[ -7   9 -14 -11  37 -59  44   3 -49  50 -14 -19 -20] : vuvak
[-50  21  -6  10   4 -13 -10  37 -58  43   3 -48  50] : Kop
[-54  18  39 -51  21  -7  10 -14 -11  38 -58  45   3] : nefa
[-50  22  -6  10 -14 -11  37  45  43   4 -50  39 -13] : kefid
[-50  22  -6  10 -14 -11  37 -59  43   4 -50  50 -13] : Nanuv
[ 18  39 -51  21  -7  38 -14 -10  37 -59  44   3 -51] : mifo
which: [-50  22  -6  10 -14 -11  37  45  43   4 -50  39 -13] | kefid
gone mifo: [ 39  44 -14  21  37 -51 -51  -7 -10   3  38  18] | [-59]
which: [-50  21  -6  10   4 -13 -10  37 -58  43   3 -48  50] | Kop
which: [-54  18  39 -51  21  -7  10 -14 -11  38 -58  45   3] | nefa
gone vuvak: [ 50   3 -59  37 -49 -11 -20   9 -14  -7  44 -14] | [-19]

[ -5 -33 -25 -15  -2  31  -1   0   9  13   2   3 -10   4] -> lud
[ -2   8   0 -16  19   7  12   9   5 -36  -2  33   3  -1] -> kefid
[ -1  41  -8  21  16  57  14  -4  61 -46 -36 -10 -27   2] -> vazo
[-13   3   0  12  28  -9 -30  11  17  -7  18  26 -10  -4] -> Kop
[ 21   3   0 -16  18   7  12   9  17  -7  18  26 -10  -4] -> Nanuv
where: [-25] | lud, 2
rest: [-16  19   7  12   9] | [  5 -36  -2  33   3  -1]
Nanuv? | [ 21   3   0 -16  18   7  12   9  17  -7  18  26 -10  -4]
where: [41] | vazo, 1
which: [ -1  41  -8  21  16  57  14  -4  61 -46 -36 -10 -27   2] | vazo

[  6  -2 -21   2 -23   9  14 -15   6   6  17  -7  13   3  12  12 -29  14
 -21   0 -20 -22   7  -4  -4  -1  -7 -13  13   7 -22  11 -14  -9   0  -5
 -13  11 -22  12 -22 -22 -14  -9] -> niv
[ -6 -17 -22  26 -21  24  11 -24  26  26  25 -24  17 -13  24  13 -19  22
 -21  27 -21 -10   8  20  23 -15 -23 -27  11  26 -22  14  13 -24 -14  24
  14  22   1   9 -21 -10  18 -25] -> fot
[ 18  20  -1 -20  -2 -10   6  16 -15 -15 -22  15   1  19  -9   6  10 -18
  -2 -18  -2 -14  11 -27 -25  20  17  12   6 -12  -1   4 -26  16  19 -23
 -26  -6 -20   8  -2 -14 -25  15] -> vazo
[ 13  17 -43   6 -43  29  42  -7  -2  19  -1  -7  39  25  27  42 -15   7
 -44  12 -44 -52  44 -21 -12  21  -1 -19  42  24 -42  42 -34  -5  23  -5
 -33  33 -47  42 -44 -51 -23  -9] -> vuvak
[-2  0  0 -4  2 -2 -4 -2 -1 -3 -3  2 -3 -1 -6 -5 -3  2  2 -2  0  2 -1 -2
 -1  1 -2 -1 -3 -3  3 -1  2  1  1 -3 -1 -5 -1 -3  3 -1  1  0] -> Leso
[ -7 -10 -10  11  -8  11   2 -14  13  12  12 -12   6  -9   7   2 -12  13
  -9  13 -10  -2   2  11  12  -9 -14 -14   3  11  -9   5  10 -12  -8  12
   8   8   1   1  -8  -4  11 -14] -> lud
[-5 -4  3  6  4  2 -3 -1  4  4  7 -4 -1 -5  2 -2  5  0  3  6  3  6 -3  7
  7 -5 -3 -1 -3  3  3 -2  9 -3 -5  8  9  2  9 -3  3  7  9 -3] -> Nanuv
[ -5  -4   3   6   4   2  -3  -1   4   4   7  -4  -1  -5   2  -2   5   0
   3   6   3   6  -3   7   7  -5  -3  -1  -3   3   3  -2   9  -4  -5   8
  -7   3 -15   8  -9 -17  -2  -6] -> zedum
[  4   2 -14  -1 -10   8   7 -10   7   5   0  -2   9   3   0   5 -17  13
 -11   3 -15 -10  23 -32 -29  32  25  16  18  -8  -2  16 -33  24  32 -27
 -34   0 -30  20  -4 -21 -32  22] -> nefa
which: [ -5  -4   3   6   4   2  -3  -1   4   4   7  -4  -1  -5   2  -2   5   0
   3   6   3   6  -3   7   7  -5  -3  -1  -3   3   3  -2   9  -4  -5   8
  -7   3 -15   8  -9 -17  -2  -6] | zedum
rest: [-3 -5] | [ 8  9  2  9 -3  3  7  9 -3]
zedum? | [ -5  -4   3   6   4   2  -3  -1   4   4   7  -4  -1  -5   2  -2   5   0
   3   6   3   6  -3   7   7  -5  -3  -1  -3   3   3  -2   9  -4  -5   8
  -7   3 -15   8  -9 -17  -2  -6]
which: [-5 -4  3  6  4  2 -3 -1  4  4  7 -4 -1 -5  2 -2  5  0  3  6  3  6 -3  7
  7 -5 -3 -1 -3  3  3 -2  9 -3 -5  8  9  2  9 -3  3  7  9 -3] | Nanuv
which: [ -6 -17 -22  26 -21  24  11 -24  26  26  25 -24  17 -13  24  13 -19  22
 -21  27 -21 -10   8  20  23 -15 -23 -27  11  26 -22  14  13 -24 -14  24
  14  22   1   9 -21 -10  18 -25] | fot

[  3   0 -20   8   1  14 -24   2  -4 -10   5 -19  21  18  45 -18  21   3
  13] -> Kop
[  3 -19   1   8   1  14 -24  19  -4 -10   5 -16   0 -12 -15  42  48 -22
   7] -> Leso
[  1  24  -9   0 -16 -20  25  -8 -19  15   0  24  10  -3 -36 -24   7  -7
  15] -> zedum
[  6 -14  -2 -18  -8  30 -10   9 -25  28  -1 -16   0 -12 -15   3 -27 -37
 -32] -> vuvak
gone Leso: [-12 -24  14 -10  42  19 -16 -22   8   3 -15  48 -19   7  -4   1   0   1] | [5]
where: [19] | Leso, 7
which: [  1  24  -9   0 -16 -20  25  -8 -19  15   0  24  10  -3 -36 -24   7  -7
  15] | zedum
gone zedum: [-20  -8   7  24   1  24  25  15  -9  -3   0 -24   0 -16  15 -19  -7  10] | [-36]

[ 25  26  -5  -5   8 -29  11 -23] = vazo
[  3  25  -5 -34 -49   6 -25  27] = vuvak
[ 25  26  -5  -5   8 -29  11  20] = nefa
where: [-49] | vuvak, 4
gone vazo: [ 11 -23 -29  -5  25   8  -5] | [26]
where: [-23] | vazo, 7
rest: [ 25  -5 -34 -49   6] | [-25  27]

